Here is a tiny trained network, its code and every weight. The questions are about switching its units off for an input and a target symbol, where a switched-off unit gives its printed mean instead of its output.

import numpy as np


def w(rows, s, z=0):
    codes = np.array(rows[::2]) - 128.0
    scale = np.full(codes.shape[1], s)
    scale[-1] = z or s
    return codes * scale


def f(y):
    return y / 2 * (1 + np.tanh(0.7978845608 * (y + 0.044715 * y**3)))


def softmax(a):
    e = np.exp(a - a.max(-1, keepdims=True))
    return e / e.sum(-1, keepdims=True)


def log_softmax(a):
    a = a - a.max(-1, keepdims=True)
    return a - np.log(np.exp(a).sum(-1, keepdims=True))


def net(x, mask):
    ids = ['αβγδηλξστω'.index(c) for c in x.split()]
    T = len(ids)
    res = E[ids] + P[:T]
    r = res
    for j in range(2):
        rows = slice(2 * j, 2 * j + 2)
        q, k, v = (r @ M[0][rows].T for M in (Q, K, V))
        z = softmax(np.where(np.tri(T) > 0, q @ k.T / 2**0.5, -1e9)) @ v
        o = O[0][rows]
        res = res + np.where(mask[j], z, o[:, -1]) @ o[:, :-1]
    y = f(res @ A[0][:, :-1].T + A[0][:, -1])
    res = res + np.where(mask[2:18], y, B[0][:, -1]) @ B[0][:, :-1]
    return log_softmax(res[-1] @ U[:, :-1].T + U[:, -1])


Q, K, V, O, A, B = {}, {}, {}, {}, {}, {}
E = w([
[213,128,84],'α',
[210,111,84],'β',
[152,134,101],'γ',
[167,81,82],'δ',
[128,198,87],'η',
[151,174,92],'λ',
[165,165,90],'ξ',
[60,43,117],'σ',
[169,237,250],'τ',
[178,81,135],'ω',
],0.014)
P = w([
[57,103,2],'0',
[50,105,30],'1',
[49,103,52],'2',
[74,114,80],'3',
[70,109,102],'4',
[72,102,118],'5',
[66,93,140],'6',
[74,90,146],'7',
[92,81,149],'8',
],0.0071)
Q[0] = w([
[134,161,5],'H1',
[198,210,212],'H1',
[156,110,174],'H2',
[196,25,105],'H2',
],0.03)
K[0] = w([
[117,141,250],'H1',
[78,255,52],'H1',
[173,154,141],'H2',
[123,158,241],'H2',
],0.029)
V[0] = w([
[133,188,112],'H1',
[7,94,219],'H1',
[60,252,26],'H2',
[111,60,93],'H2',
],0.014)
O[0] = w([
[82,129,144,43],'H1',
[162,79,209,252],'H1',
[248,142,135,176],'H2',
[113,123,186,255],'H2',
],0.017,0.0081)
A[0] = w([
[130,49,106,107],'N1',
[51,254,161,80],'N2',
[80,187,58,2],'N3',
[133,152,141,86],'N4',
[104,114,99,197],'N5',
[125,113,101,98],'N6',
[98,152,123,217],'N7',
[159,91,55,132],'N8',
[72,180,101,76],'N9',
[121,214,218,75],'N10',
[156,223,202,78],'N11',
[141,33,54,57],'N12',
[205,254,193,115],'N13',
[128,173,134,104],'N14',
[49,242,174,211],'N15',
[126,188,114,101],'N16',
],0.01,0.0085)
B[0] = w([
[141,180,118,223],'N1',
[208,67,239,141],'N2',
[122,186,79,142],'N3',
[151,126,160,115],'N4',
[170,62,103,148],'N5',
[141,149,160,117],'N6',
[147,62,50,148],'N7',
[150,157,125,186],'N8',
[124,127,206,135],'N9',
[209,159,78,171],'N10',
[204,114,130,175],'N11',
[102,205,208,150],'N12',
[2,104,152,254],'N13',
[158,159,144,125],'N14',
[35,180,104,160],'N15',
[193,157,170,146],'N16',
],0.018,0.0079)
U = w([
[202,42,51,165],'α',
[157,106,102,98],'β',
[183,11,140,148],'γ',
[170,126,112,43],'δ',
[104,129,113,169],'η',
[117,120,102,164],'λ',
[106,52,68,202],'ξ',
[154,137,145,2],'σ',
[87,152,149,94],'τ',
[173,107,86,68],'ω',
],0.011,0.006)

Each question gives the input, a string of symbols that net reads in full, and the target symbol t.
The units are the heads (2 rows each of Q, K, V and O) and the neurons (one row each of A and B). Each row of codes is followed by its name. A weight is (code - 128) times the scale printed after its matrix; where a second scale follows, it is the last column's (O, A, B and U).
mask holds one flag per unit, heads first, then neurons. A switched-off unit (its flag False) gives its mean, the last column of its rows in O or B, instead of its output. The means were averaged over made-up inputs and are rounded, as every weight is.
A unit's drop is (log p(t) with every unit on - log p(t) with that unit switched off) / (log p(t) with every unit on - log p(t) with every unit switched off).
The circuit of an input: a set's keep is (log p(t) with only the set's units on - log p(t) with every unit switched off) / (log p(t) with every unit on - log p(t) with every unit switched off). Starting from the 12 units with the biggest drops (on a tie, the unit counted first), units are removed one at a time, each time the one whose removal leaves the highest keep (on an exact tie, the one counted first), for as long as the keep stays at least 0.8.
units of the circuit, in order: the units of the circuit, biggest drop first
top k neurons: the k neurons with the biggest drops, biggest first
heads that matter: for each layer, one digit per head in row order, 1 if its drop is at least 0.15 and else 0, layers parted by /
drop when u is switched off: that unit's drop, to one decimal
input σ η γ ω σ σ τ α σ, target τ: heads that matter	11
input δ η α, target τ: top neuron	[N13]
input δ σ σ δ τ σ σ, target σ: heads that matter	11
input ξ δ δ β, target α: units of the circuit, in order	[H1, N7, N13]
input ω δ δ, target ξ: heads that matter	11
input γ σ ω δ, target ξ: heads that matter	11
input δ τ σ, target σ: units of the circuit, in order	[N12, H2, H1, N1]
input σ σ δ σ σ ω σ, target ξ: units of the circuit, in order	[H2, N7, H1]
input σ δ ω λ, target ξ: top 3 neurons	[N7, N1, N12]
input σ σ β β ω δ σ α ω, target ξ: top 3 neurons	[N15, N7, N5]
input σ η σ β ω γ, target ξ: heads that matter	10
input η σ σ σ ω σ β, target ξ: heads that matter	01
input δ α δ σ σ η, target γ: heads that matter	10
input σ ω β σ, target ξ: heads that matter	11
input β σ δ δ α β, target α: top 4 neurons	[N13, N5, N7, N15]
input γ σ δ σ γ, target γ: units of the circuit, in order	[H1]
input δ η β, target τ: top 2 neurons	[N13, N12]
input γ β δ δ, target α: top 4 neurons	[N13, N5, N7, N15]
input σ σ β η δ, target τ: top 2 neurons	[N13, N12]
input σ σ σ σ σ η, target γ: drop when H1 is switched off	1.1
input σ ξ η δ ω ξ, target ξ: top neuron	[N13]
input σ δ σ λ σ δ ξ, target γ: drop when N11 is switched off	0.2
input σ σ γ, target γ: drop when N6 is switched off	0.0
input η σ η λ, target γ: drop when H1 is switched off	0.4
